Below is a small trained network, with its code and all its weights. Each question gives an input and a target symbol and asks what happens when units are switched off, that is, made to give their printed mean instead of their output.

import numpy as np


def w(rows, s, z=0):
    codes = np.array(rows[::2]) - 128.0
    scale = np.full(codes.shape[1], s)
    scale[-1] = z or s
    return codes * scale


def f(y):
    return np.maximum(y, 0)


def softmax(a):
    e = np.exp(a - a.max(-1, keepdims=True))
    return e / e.sum(-1, keepdims=True)


def log_softmax(a):
    a = a - a.max(-1, keepdims=True)
    return a - np.log(np.exp(a).sum(-1, keepdims=True))


def net(x, mask):
    ids = ['βδλμπτ'.index(c) for c in x.split()]
    T = len(ids)
    res = E[ids] + P[:T]
    u = 0
    for l in range(2):
        r = res
        for j in range(3):
            rows = slice(4 * j, 4 * j + 4)
            q, k, v = (r @ M[l][rows].T for M in (Q, K, V))
            z = softmax(np.where(np.tri(T) > 0, q @ k.T / 4**0.5, -1e9)) @ v
            o = O[l][rows]
            res = res + np.where(mask[u + j], z, o[:, -1]) @ o[:, :-1]
        u += 3
        y = f(res @ A[l][:, :-1].T + A[l][:, -1])
        res = res + np.where(mask[u : u + 4], y, B[l][:, -1]) @ B[l][:, :-1]
        u += 4
    return log_softmax(res[-1] @ U[:, :-1].T + U[:, -1])


Q, K, V, O, A, B = {}, {}, {}, {}, {}, {}
E = w([
[95,105,84,93,72],'β',
[165,155,74,132,230],'δ',
[80,216,90,27,70],'λ',
[131,86,182,91,110],'μ',
[121,198,66,55,159],'π',
[131,9,76,117,126],'τ',
],0.013)
P = w([
[91,176,97,217,111],'0',
[199,132,86,148,92],'1',
[163,214,196,3,170],'2',
[70,129,156,146,163],'3',
[201,109,76,158,82],'4',
[143,155,180,32,151],'5',
[40,136,122,148,199],'6',
[199,94,72,158,84],'7',
[133,151,164,22,147],'8',
[4,130,89,150,220],'9',
[196,79,72,157,83],'10',
[130,151,167,17,149],'11',
[12,135,118,146,194],'12',
[205,74,75,160,85],'13',
],0.013)
Q[0] = w([
[135,74,163,170,101],'L0H1',
[92,109,173,99,162],'L0H1',
[146,160,121,76,106],'L0H1',
[83,151,113,144,162],'L0H1',
[111,130,201,155,144],'L0H2',
[72,180,147,162,88],'L0H2',
[180,96,110,148,138],'L0H2',
[164,149,43,110,110],'L0H2',
[96,161,116,247,98],'L0H3',
[118,153,85,236,53],'L0H3',
[109,124,101,128,127],'L0H3',
[141,119,102,115,135],'L0H3',
],0.013)
K[0] = w([
[197,120,126,109,111],'L0H1',
[123,133,113,86,138],'L0H1',
[72,120,156,133,114],'L0H1',
[122,200,71,129,157],'L0H1',
[54,175,165,182,180],'L0H2',
[125,195,131,119,184],'L0H2',
[101,106,172,103,88],'L0H2',
[184,79,116,53,99],'L0H2',
[217,127,116,128,80],'L0H3',
[246,155,159,145,65],'L0H3',
[167,148,116,153,154],'L0H3',
[103,130,138,172,123],'L0H3',
],0.012)
V[0] = w([
[82,105,207,141,81],'L0H1',
[58,129,163,207,113],'L0H1',
[162,37,131,158,100],'L0H1',
[161,181,93,132,64],'L0H1',
[65,165,120,116,194],'L0H2',
[34,120,142,201,162],'L0H2',
[20,119,115,100,8],'L0H2',
[188,98,149,60,56],'L0H2',
[97,185,193,41,215],'L0H3',
[84,254,151,88,64],'L0H3',
[204,119,117,161,235],'L0H3',
[28,26,123,114,106],'L0H3',
],0.0066)
O[0] = w([
[220,123,149,81,124,2],'L0H1',
[190,9,118,51,79,75],'L0H1',
[191,140,89,159,97,52],'L0H1',
[89,119,146,139,92,123],'L0H1',
[118,123,97,134,196,92],'L0H2',
[104,121,45,89,137,30],'L0H2',
[96,201,87,84,39,74],'L0H2',
[132,127,197,108,80,171],'L0H2',
[169,109,164,76,253,184],'L0H3',
[124,63,59,73,196,92],'L0H3',
[116,122,237,172,137,234],'L0H3',
[141,227,91,100,88,102],'L0H3',
],0.0065,0.0042)
A[0] = w([
[94,127,141,6,145,4],'L0N1',
[119,46,81,207,8,131],'L0N2',
[146,10,100,132,2,144],'L0N3',
[62,188,114,122,19,110],'L0N4',
],0.0071,0.0045)
B[0] = w([
[182,118,122,247,168,219],'L0N1',
[54,104,143,178,125,252],'L0N2',
[75,107,203,131,42,245],'L0N3',
[111,193,131,161,117,209],'L0N4',
],0.012,0.0037)
Q[1] = w([
[234,162,184,143,95],'L1H1',
[49,181,159,143,97],'L1H1',
[160,37,160,254,68],'L1H1',
[223,135,135,56,93],'L1H1',
[102,203,203,124,111],'L1H2',
[105,71,171,166,167],'L1H2',
[223,97,133,182,74],'L1H2',
[227,140,102,35,114],'L1H2',
[139,157,66,145,132],'L1H3',
[245,78,246,101,72],'L1H3',
[229,111,183,57,109],'L1H3',
[150,209,234,42,111],'L1H3',
],0.0072)
K[1] = w([
[165,133,191,210,192],'L1H1',
[142,182,83,103,135],'L1H1',
[80,92,209,126,164],'L1H1',
[191,106,173,191,103],'L1H1',
[103,90,173,206,177],'L1H2',
[75,175,140,88,195],'L1H2',
[82,111,105,138,74],'L1H2',
[127,106,136,175,34],'L1H2',
[168,156,91,141,157],'L1H3',
[149,78,255,17,142],'L1H3',
[109,140,139,29,70],'L1H3',
[131,220,185,29,108],'L1H3',
],0.0072)
V[1] = w([
[140,155,253,105,133],'L1H1',
[29,33,206,139,112],'L1H1',
[32,159,156,111,138],'L1H1',
[41,95,126,28,174],'L1H1',
[140,177,45,49,130],'L1H2',
[94,120,143,114,80],'L1H2',
[126,164,102,78,109],'L1H2',
[92,148,134,159,175],'L1H2',
[139,104,95,233,140],'L1H3',
[104,71,81,196,154],'L1H3',
[180,128,89,141,160],'L1H3',
[155,81,249,140,41],'L1H3',
],0.008)
O[1] = w([
[157,108,119,254,170,131],'L1H1',
[183,212,171,161,235,227],'L1H1',
[201,233,113,129,140,240],'L1H1',
[252,126,95,106,162,125],'L1H1',
[129,204,165,197,155,8],'L1H2',
[157,48,108,154,168,110],'L1H2',
[173,162,119,187,154,55],'L1H2',
[138,142,143,90,112,254],'L1H2',
[179,41,66,184,99,237],'L1H3',
[222,95,87,155,135,219],'L1H3',
[153,93,156,160,87,58],'L1H3',
[65,81,74,102,188,162],'L1H3',
],0.0063,0.0083)
A[1] = w([
[197,135,55,205,150,42],'L1N1',
[52,87,161,219,53,3],'L1N2',
[104,186,150,2,106,100],'L1N3',
[42,92,182,166,158,219],'L1N4',
],0.009,0.0046)
B[1] = w([
[162,99,167,221,49,254],'L1N1',
[171,228,61,145,208,202],'L1N2',
[71,91,68,202,1,193],'L1N3',
[69,63,144,117,179,225],'L1N4',
],0.0087,0.0094)
U = w([
[136,202,122,107,169,118],'β',
[151,88,137,174,123,59],'δ',
[85,118,119,121,83,107],'λ',
[52,134,255,135,153,157],'μ',
[182,136,37,43,138,255],'π',
[114,94,56,116,177,95],'τ',
],0.0091,0.0051)

Each question gives the input, a string of symbols that net reads in full, and the target symbol t.
The units are the heads (4 rows each of Q, K, V and O) and the neurons (one row each of A and B). Each row of codes is followed by its name. A weight is (code - 128) times the scale printed after its matrix; where a second scale follows, it is the last column's (O, A, B and U).
mask holds one flag per unit, layer by layer, with each layer's heads first. A switched-off unit (its flag False) gives its mean, the last column of its rows in O or B, instead of its output. The means were averaged over made-up inputs and are rounded, as every weight is.
A unit's drop is (log p(t) with every unit on - log p(t) with that unit switched off) / (log p(t) with every unit on - log p(t) with every unit switched off).
The circuit of an input: a set's keep is (log p(t) with only the set's units on - log p(t) with every unit switched off) / (log p(t) with every unit on - log p(t) with every unit switched off). Starting from the 12 units with the biggest drops (on a tie, the unit counted first), units are removed one at a time, each time the one whose removal leaves the highest keep (on an exact tie, the one counted first), for as long as the keep stays at least 0.8.
units of the circuit, in order: the units of the circuit, biggest drop first
most important unit: the unit with the biggest drop
k most important neurons: the k neurons with the biggest drops, biggest first
top k neurons in layer l: the k neurons of layer l with the biggest drops, biggest first
which heads matter: for each layer, one digit per head in row order, 1 if its drop is at least 0.15 and else 0, layers parted by /
input π λ β τ τ δ, target λ: units of the circuit, in order => [L1H3 L0H3 L1N3 L0H2]
input τ δ δ τ δ τ π β, target β: units of the circuit, in order => [L1N2 L0N3 L0N2 L0H3]
input λ λ λ π δ δ μ π μ β, target λ: most important unit => L1H1
input τ λ τ β τ τ δ π δ β, target τ: which heads matter => 101 / 001
input β δ δ λ, target β: 2 most important neurons => [L0N3 L0N2]
input β δ δ τ λ δ δ, target β: which heads matter => 011 / 100
input δ β λ λ δ τ τ τ β δ τ, target τ: units of the circuit, in order => [L0N3 L1H3 L1N2 L0N2]
input δ μ τ δ λ μ π δ μ δ λ π, target μ: 3 most important neurons => [L0N1 L1N2 L1N4]
input δ δ τ δ β δ δ τ τ λ τ π λ, target δ: which heads matter => 010 / 001
input δ λ δ β δ β, target π: top 2 neurons in layer 1 => [L1N1 L1N4]
input δ π δ δ β λ τ τ δ δ λ δ λ π, target π: 4 most important neurons => [L0N3 L0N2 L1N1 L1N4]
input λ λ μ, target δ: units of the circuit, in order => [L0H3 L0N1 L1H2]
input δ δ β δ τ τ δ δ τ τ, target δ: 2 most important neurons => [L1N1 L0N3]
input δ δ δ π, target δ: which heads matter => 011 / 001
input τ δ δ δ δ β β δ λ, target π: 2 most important neurons => [L0N1 L0N3]
input δ δ λ λ, target δ: which heads matter => 011 / 001
input λ μ π δ δ δ τ δ μ μ λ τ π, target λ: which heads matter => 011 / 100
input δ δ τ δ τ δ δ, target δ: units of the circuit, in order => [L1H3 L0H2]
input τ λ τ δ δ δ μ β μ δ λ δ, target μ: most important unit => L1H3
input δ τ τ π, target δ: units of the circuit, in order => [L1H3 L0H2]
input τ τ β π β τ π, target τ: which heads matter => 101 / 001
input β δ δ, target π: most important neuron => [L0N2]
input τ τ τ τ β, target β: top 2 neurons in layer 0 => [L0N4 L0N3]
